Below is a small trained network, with its code and all its weights. Each question gives an input and a class and asks what happens when units are switched off, that is, made to give their printed mean instead of their output.

import numpy as np


def w(rows, s, z=0):
    codes = np.array(rows[::2]) - 128.0
    scale = np.full(codes.shape[1], s)
    scale[-1] = z or s
    return codes * scale


def f(y):
    return np.maximum(y, 0)


def log_softmax(a):
    a = a - a.max(-1, keepdims=True)
    return a - np.log(np.exp(a).sum(-1, keepdims=True))


def net(x, mask):
    res = np.array(x, float).reshape(1, 5) / 4 @ E
    y = f(res @ A[0][:, :-1].T + A[0][:, -1])
    res = res + np.where(mask, y, B[0][:, -1]) @ B[0][:, :-1]
    return log_softmax(res[-1] @ U[:, :-1].T + U[:, -1])


A, B = {}, {}
E = w([
[7,3,194],'x0',
[129,130,127],'x1',
[129,129,130],'x2',
[246,85,253],'x3',
[62,241,241],'x4',
],0.006)
A[0] = w([
[189,89,98,110],'n0',
[95,149,88,183],'n1',
[29,87,141,102],'n2',
[102,104,50,127],'n3',
[111,112,66,128],'n4',
[122,191,154,105],'n5',
[139,105,121,214],'n6',
[154,166,115,73],'n7',
[192,212,100,73],'n8',
[109,173,216,132],'n9',
[73,46,197,84],'n10',
[154,48,34,47],'n11',
[154,203,99,120],'n12',
[198,63,52,117],'n13',
[134,98,171,115],'n14',
[198,70,139,128],'n15',
[168,86,141,126],'n16',
[173,187,114,94],'n17',
[75,149,120,115],'n18',
[98,140,97,77],'n19',
[164,101,153,183],'n20',
[68,179,117,119],'n21',
[27,50,178,54],'n22',
[150,152,116,42],'n23',
[250,152,167,125],'n24',
[197,216,79,69],'n25',
[96,151,21,74],'n26',
[136,84,176,132],'n27',
[200,122,179,73],'n28',
[155,69,90,61],'n29',
[109,214,158,94],'n30',
[184,85,62,73],'n31',
[114,115,68,133],'n32',
[139,126,143,252],'n33',
[93,206,81,129],'n34',
[79,101,77,131],'n35',
[205,171,105,85],'n36',
[57,175,215,58],'n37',
[160,115,166,254],'n38',
[104,106,139,57],'n39',
[177,107,172,115],'n40',
[109,197,161,78],'n41',
],0.013,0.0091)
B[0] = w([
[97,129,122,181],'n0',
[157,141,144,202],'n1',
[187,114,123,199],'n2',
[138,170,194,195],'n3',
[152,137,157,180],'n4',
[42,131,140,166],'n5',
[129,167,46,215],'n6',
[194,76,168,143],'n7',
[161,62,156,186],'n8',
[100,136,104,204],'n9',
[174,77,156,208],'n10',
[85,105,147,195],'n11',
[144,72,110,186],'n12',
[2,114,107,220],'n13',
[139,178,197,164],'n14',
[141,173,197,199],'n15',
[134,157,174,174],'n16',
[160,46,139,169],'n17',
[175,137,197,163],'n18',
[116,130,211,143],'n19',
[147,176,167,201],'n20',
[139,184,183,179],'n21',
[183,34,156,206],'n22',
[182,84,125,130],'n23',
[128,160,181,220],'n24',
[180,63,147,194],'n25',
[130,139,194,191],'n26',
[124,158,140,183],'n27',
[97,131,215,172],'n28',
[68,97,177,161],'n29',
[37,104,119,179],'n30',
[68,98,158,179],'n31',
[144,200,187,180],'n32',
[144,166,22,248],'n33',
[168,155,167,199],'n34',
[150,176,152,189],'n35',
[139,88,125,177],'n36',
[63,120,134,186],'n37',
[154,185,46,254],'n38',
[157,108,109,132],'n39',
[92,97,199,178],'n40',
[47,68,149,164],'n41',
],0.0082,0.0094)
U = w([
[240,17,150,107],'0',
[5,93,140,100],'1',
[190,187,128,236],'2',
[189,188,128,223],'3',
[201,232,213,4],'4',
[189,183,21,76],'5',
],0.011,0.015)

Each question gives the input, the list of numbers given to net, and the class t.
The units are the neurons (one row each of A and B). Each row of codes is followed by its name. A weight is (code - 128) times the scale printed after its matrix; where a second scale follows, it is the last column's (A, B and U).
mask holds one flag per neuron, in row order. A switched-off neuron (its flag False) gives its mean, the last column of its row in B, instead of its output. The means were averaged over made-up inputs and are rounded, as every weight is.
A unit's drop is (log p(t) with every unit on - log p(t) with that unit switched off) / (log p(t) with every unit on - log p(t) with every unit switched off).
The circuit of an input: a set's keep is (log p(t) with only the set's units on - log p(t) with every unit switched off) / (log p(t) with every unit on - log p(t) with every unit switched off). Starting from the 12 units with the biggest drops (on a tie, the unit counted first), units are removed one at a time, each time the one whose removal leaves the highest keep (on an exact tie, the one counted first), for as long as the keep stays at least 0.8.
units of the circuit, in order: the units of the circuit, biggest drop first
most important unit: the unit with the biggest drop
k most important neurons: the k neurons with the biggest drops, biggest first
drop of u: that unit's drop, to one decimal
input [6,-7,3,-6,2], class 2: units of the circuit, in order => [n35 n41]
input [8,-5,2,0,2], class 0: units of the circuit, in order => [n22]
input [6,5,-3,-3,0], class 0: units of the circuit, in order => [n22 n2]
input [-1,-2,-6,7,-5], class 4: units of the circuit, in order => [n15 n24]
input [-6,6,1,1,7], class 1: units of the circuit, in order => [n30 n41]
input [-5,-1,1,-8,5], class 4: units of the circuit, in order => [n34 n21]
input [-6,-4,-1,8,-6], class 4: 2 most important neurons => [n24 n15]
input [-5,5,-3,0,-4], class 0: units of the circuit, in order => [n25 n8]
input [7,3,7,-7,0], class 0: units of the circuit, in order => [n22 n2]
input [-5,0,4,-2,-4], class 0: units of the circuit, in order => [n25 n8]
input [-6,2,-2,7,-8], class 1: 2 most important neurons => [n13 n31]
input [-8,5,-1,3,8], class 0: 2 most important neurons => [n25 n8]
input [7,-4,-7,7,8], class 1: 2 most important neurons => [n37 n9]
input [5,2,2,0,-8], class 1: units of the circuit, in order => [n13]
input [-3,1,7,8,-3], class 4: 3 most important neurons => [n24 n15 n28]
input [2,4,3,-1,-6], class 1: 2 most important neurons => [n13 n11]
input [8,8,-6,0,0], class 0: drop of n22 => 0.2
input [-5,-2,2,0,-8], class 1: drop of n13 => 0.5
input [-2,3,5,-6,0], class 4: drop of n15 => -0.1
input [-8,-3,8,-4,-6], class 0: most important unit => n25
